Below is a small trained network, with its code and all its weights. Each question gives an input and a class and asks what happens when units are switched off, that is, made to give their printed mean instead of their output.

import numpy as np


def w(rows, s, z=0):
    codes = np.array(rows[::2]) - 128.0
    scale = np.full(codes.shape[1], s)
    scale[-1] = z or s
    return codes * scale


def f(y):
    return y / 2 * (1 + np.tanh(0.7978845608 * (y + 0.044715 * y**3)))


def log_softmax(a):
    a = a - a.max(-1, keepdims=True)
    return a - np.log(np.exp(a).sum(-1, keepdims=True))


def net(x, mask):
    res = np.array(x, float).reshape(1, 4) / 4 @ E
    y = f(res @ A[0][:, :-1].T + A[0][:, -1])
    res = res + np.where(mask, y, B[0][:, -1]) @ B[0][:, :-1]
    return log_softmax(res[-1] @ U[:, :-1].T + U[:, -1])


A, B = {}, {}
E = w([
[205,210,122],'x0',
[60,174,163],'x1',
[140,116,255],'x2',
[191,80,132],'x3',
],0.0066)
A[0] = w([
[50,96,220,230],'neuron 1',
[196,163,105,205],'neuron 2',
[187,95,56,98],'neuron 3',
[82,89,177,236],'neuron 4',
[49,76,234,186],'neuron 5',
[50,72,156,225],'neuron 6',
[170,222,180,223],'neuron 7',
[52,121,2,226],'neuron 8',
[159,232,203,255],'neuron 9',
[52,177,224,197],'neuron 10',
[114,190,38,211],'neuron 11',
[124,186,17,210],'neuron 12',
[52,84,21,188],'neuron 13',
[249,58,215,144],'neuron 14',
[69,51,200,203],'neuron 15',
[188,179,181,190],'neuron 16',
[58,140,85,191],'neuron 17',
[187,112,66,105],'neuron 18',
],0.0069,0.0042)
B[0] = w([
[177,145,191,231],'neuron 1',
[103,129,74,203],'neuron 2',
[119,43,142,162],'neuron 3',
[167,182,173,214],'neuron 4',
[198,105,194,215],'neuron 5',
[159,173,177,216],'neuron 6',
[83,237,114,217],'neuron 7',
[8,150,128,252],'neuron 8',
[92,254,148,246],'neuron 9',
[138,140,217,211],'neuron 10',
[57,140,57,210],'neuron 11',
[58,119,50,223],'neuron 12',
[48,147,161,225],'neuron 13',
[172,165,37,230],'neuron 14',
[220,148,201,213],'neuron 15',
[103,195,96,196],'neuron 16',
[65,180,126,183],'neuron 17',
[127,55,111,156],'neuron 18',
],0.007,0.0043)
U = w([
[148,56,130,1],'0',
[249,50,128,160],'1',
[80,205,41,159],'2',
[80,3,68,121],'3',
[119,166,254,145],'4',
],0.0068,0.0077)

Each question gives the input, the list of numbers given to net, and the class t.
The units are the neurons (one row each of A and B). Each row of codes is followed by its name. A weight is (code - 128) times the scale printed after its matrix; where a second scale follows, it is the last column's (A, B and U).
mask holds one flag per neuron, in row order. A switched-off neuron (its flag False) gives its mean, the last column of its row in B, instead of its output. The means were averaged over made-up inputs and are rounded, as every weight is.
A unit's drop is (log p(t) with every unit on - log p(t) with that unit switched off) / (log p(t) with every unit on - log p(t) with every unit switched off).
The circuit of an input: a set's keep is (log p(t) with only the set's units on - log p(t) with every unit switched off) / (log p(t) with every unit on - log p(t) with every unit switched off). Starting from the 12 units with the biggest drops (on a tie, the unit counted first), units are removed one at a time, each time the one whose removal leaves the highest keep (on an exact tie, the one counted first), for as long as the keep stays at least 0.8.
units of the circuit, in order: the units of the circuit, biggest drop first
k most important neurons: the k neurons with the biggest drops, biggest first
drop when u is switched off: that unit's drop, to one decimal
input [5,-2,8,5], class 2: units of the circuit, in order	(neuron 14; neuron 16)
input [0,-6,7,1], class 1: units of the circuit, in order	(neuron 14; neuron 8; neuron 13)
input [1,-3,5,4], class 1: units of the circuit, in order	(neuron 8; neuron 14; neuron 13)
input [1,-4,3,2], class 1: units of the circuit, in order	(neuron 8; neuron 13; neuron 17)
input [-1,-3,8,4], class 1: units of the circuit, in order	(neuron 14; neuron 8)
input [7,-8,-6,6], class 3: 2 most important neurons	(neuron 3; neuron 18)
input [-3,4,-7,8], class 3: 2 most important neurons	(neuron 9; neuron 7)
input [-1,-5,6,-2], class 1: 3 most important neurons	(neuron 8; neuron 13; neuron 14)
input [-5,-5,4,3], class 1: drop when neuron 14 is switched off	0.1
input [1,-7,-8,-1], class 3: drop when neuron 13 is switched off	0.0
input [-5,0,-7,2], class 3: drop when neuron 7 is switched off	0.3
input [-2,-4,6,2], class 1: drop when neuron 14 is switched off	0.2
